Below is a small trained network, with its code and all its weights. Each question gives an input and a class and asks what happens when units are switched off, that is, made to give their printed mean instead of their output.

import numpy as np


def w(rows, s, z=0):
    codes = np.array(rows[::2]) - 128.0
    scale = np.full(codes.shape[1], s)
    scale[-1] = z or s
    return codes * scale


def norm(h):
    return h / np.sqrt((h * h).mean(-1, keepdims=True) + 1e-5)


def f(y):
    return np.maximum(y, 0)


def log_softmax(a):
    a = a - a.max(-1, keepdims=True)
    return a - np.log(np.exp(a).sum(-1, keepdims=True))


def net(x, mask):
    res = np.array(x, float).reshape(1, 2) / 4 @ E
    u = 0
    for l in range(2):
        y = f(norm(res) @ A[l][:, :-1].T + A[l][:, -1])
        res = res + np.where(mask[u : u + 7], y, B[l][:, -1]) @ B[l][:, :-1]
        u += 7
    return log_softmax(norm(res)[-1] @ U[:, :-1].T + U[:, -1])


A, B = {}, {}
E = w([
[162,7,157,178,160,93,169,153,148,18,46],'x0',
[42,174,64,108,164,117,206,2,105,118,68],'x1',
],0.006)
A[0] = w([
[148,126,90,96,107,93,110,158,212,56,95,200],'L0N0',
[95,112,100,129,161,159,126,168,3,171,115,145],'L0N1',
[230,103,143,106,89,118,102,142,198,205,113,181],'L0N2',
[132,112,85,94,105,135,137,125,143,177,108,132],'L0N3',
[184,114,124,151,124,108,162,97,134,175,43,74],'L0N4',
[144,149,101,144,142,82,169,116,109,216,216,249],'L0N5',
[103,102,54,88,147,83,115,41,107,192,75,153],'L0N6',
],0.0048,0.002)
B[0] = w([
[90,243,150,181,171,205,145,133,63,74,203,208],'L0N0',
[198,99,183,110,132,38,174,68,113,74,161,163],'L0N1',
[191,107,58,142,202,119,165,18,109,187,40,240],'L0N2',
[96,127,166,207,205,191,94,122,114,3,113,160],'L0N3',
[251,159,216,117,118,114,130,155,81,57,150,165],'L0N4',
[150,80,124,163,148,116,104,157,73,26,88,242],'L0N5',
[118,94,67,202,82,165,125,234,166,184,156,254],'L0N6',
],0.0048,0.0045)
A[1] = w([
[211,148,166,141,133,124,104,159,137,109,138,210],'L1N0',
[159,113,197,122,120,68,98,203,186,125,63,218],'L1N1',
[111,197,136,229,151,146,151,170,126,88,216,152],'L1N2',
[161,196,127,10,165,144,152,73,97,166,141,254],'L1N3',
[101,236,117,67,64,139,13,108,104,181,228,144],'L1N4',
[61,142,60,95,190,45,239,1,169,108,134,215],'L1N5',
[177,53,208,110,84,124,74,168,163,215,154,91],'L1N6',
],0.0058,0.00089)
B[1] = w([
[86,170,68,105,64,121,158,131,141,162,138,244],'L1N0',
[84,174,171,77,122,175,132,90,132,96,160,196],'L1N1',
[163,98,130,129,157,78,105,91,123,190,96,251],'L1N2',
[142,31,169,149,201,70,121,126,109,115,66,182],'L1N3',
[159,94,205,170,127,145,217,138,165,8,103,254],'L1N4',
[112,165,144,56,65,172,55,194,141,166,197,250],'L1N5',
[2,176,80,73,94,138,82,133,106,195,147,214],'L1N6',
],0.0069,0.0058)
U = w([
[39,168,84,44,32,188,76,192,108,177,180,177],'0',
[165,85,249,178,162,130,223,142,103,2,114,161],'1',
[208,86,49,171,201,39,95,80,54,232,78,145],'2',
[133,98,117,86,173,73,135,41,250,140,195,8],'3',
[127,127,109,97,162,72,123,61,209,126,162,1],'4',
],0.0097,0.0056)

Each question gives the input, the list of numbers given to net, and the class t.
The units are the neurons (one row each of A and B). Each row of codes is followed by its name. A weight is (code - 128) times the scale printed after its matrix; where a second scale follows, it is the last column's (A, B and U).
mask holds one flag per neuron, layer by layer. A switched-off neuron (its flag False) gives its mean, the last column of its row in B, instead of its output. The means were averaged over made-up inputs and are rounded, as every weight is.
A unit's drop is (log p(t) with every unit on - log p(t) with that unit switched off) / (log p(t) with every unit on - log p(t) with every unit switched off).
The circuit of an input: a set's keep is (log p(t) with only the set's units on - log p(t) with every unit switched off) / (log p(t) with every unit on - log p(t) with every unit switched off). Starting from the 12 units with the biggest drops (on a tie, the unit counted first), units are removed one at a time, each time the one whose removal leaves the highest keep (on an exact tie, the one counted first), for as long as the keep stays at least 0.8.
units of the circuit, in order: the units of the circuit, biggest drop first
most important unit: the unit with the biggest drop
k most important neurons: the k neurons with the biggest drops, biggest first
top k neurons in layer l: the k neurons of layer l with the biggest drops, biggest first
drop of u: that unit's drop, to one decimal
input [-8,-6], class 1: 2 most important neurons	(L1N4 L0N6)
input [8,-8], class 0: top neuron in layer 0	(L0N5)
input [-2,-3], class 2: units of the circuit, in order	(L0N2 L1N5)
input [-7,6], class 1: 2 most important neurons	(L1N4 L0N2)
input [5,-5], class 0: 3 most important neurons	(L1N4 L0N5 L1N0)
input [3,-3], class 2: 2 most important neurons	(L0N0 L1N4)
input [3,3], class 2: 2 most important neurons	(L1N4 L0N4)
input [6,-8], class 0: top 2 neurons in layer 1	(L1N6 L1N4)
input [0,-3], class 2: 4 most important neurons	(L0N2 L1N5 L0N6 L1N4)
input [-5,-4], class 1: top 2 neurons in layer 1	(L1N4 L1N5)
input [6,7], class 0: 3 most important neurons	(L1N5 L1N4 L0N5)
input [2,-3], class 2: 4 most important neurons	(L0N0 L1N4 L1N5 L0N2)
input [3,2], class 2: top 2 neurons in layer 0	(L0N0 L0N5)
input [0,-2], class 2: units of the circuit, in order	(L0N2)
input [0,2], class 2: 2 most important neurons	(L0N6 L1N4)
input [1,3], class 2: top 3 neurons in layer 0	(L0N6 L0N2 L0N4)
input [2,4], class 0: 2 most important neurons	(L1N5 L0N5)
input [7,7], class 0: 4 most important neurons	(L1N5 L1N4 L0N5 L1N3)
input [5,5], class 0: top 3 neurons in layer 1	(L1N5 L1N4 L1N3)
input [-2,2], class 2: most important unit	L0N6
input [-1,1], class 2: drop of L1N4	0.1
input [5,7], class 0: drop of L1N5	1.0
input [-6,-3], class 1: drop of L0N3	0.0
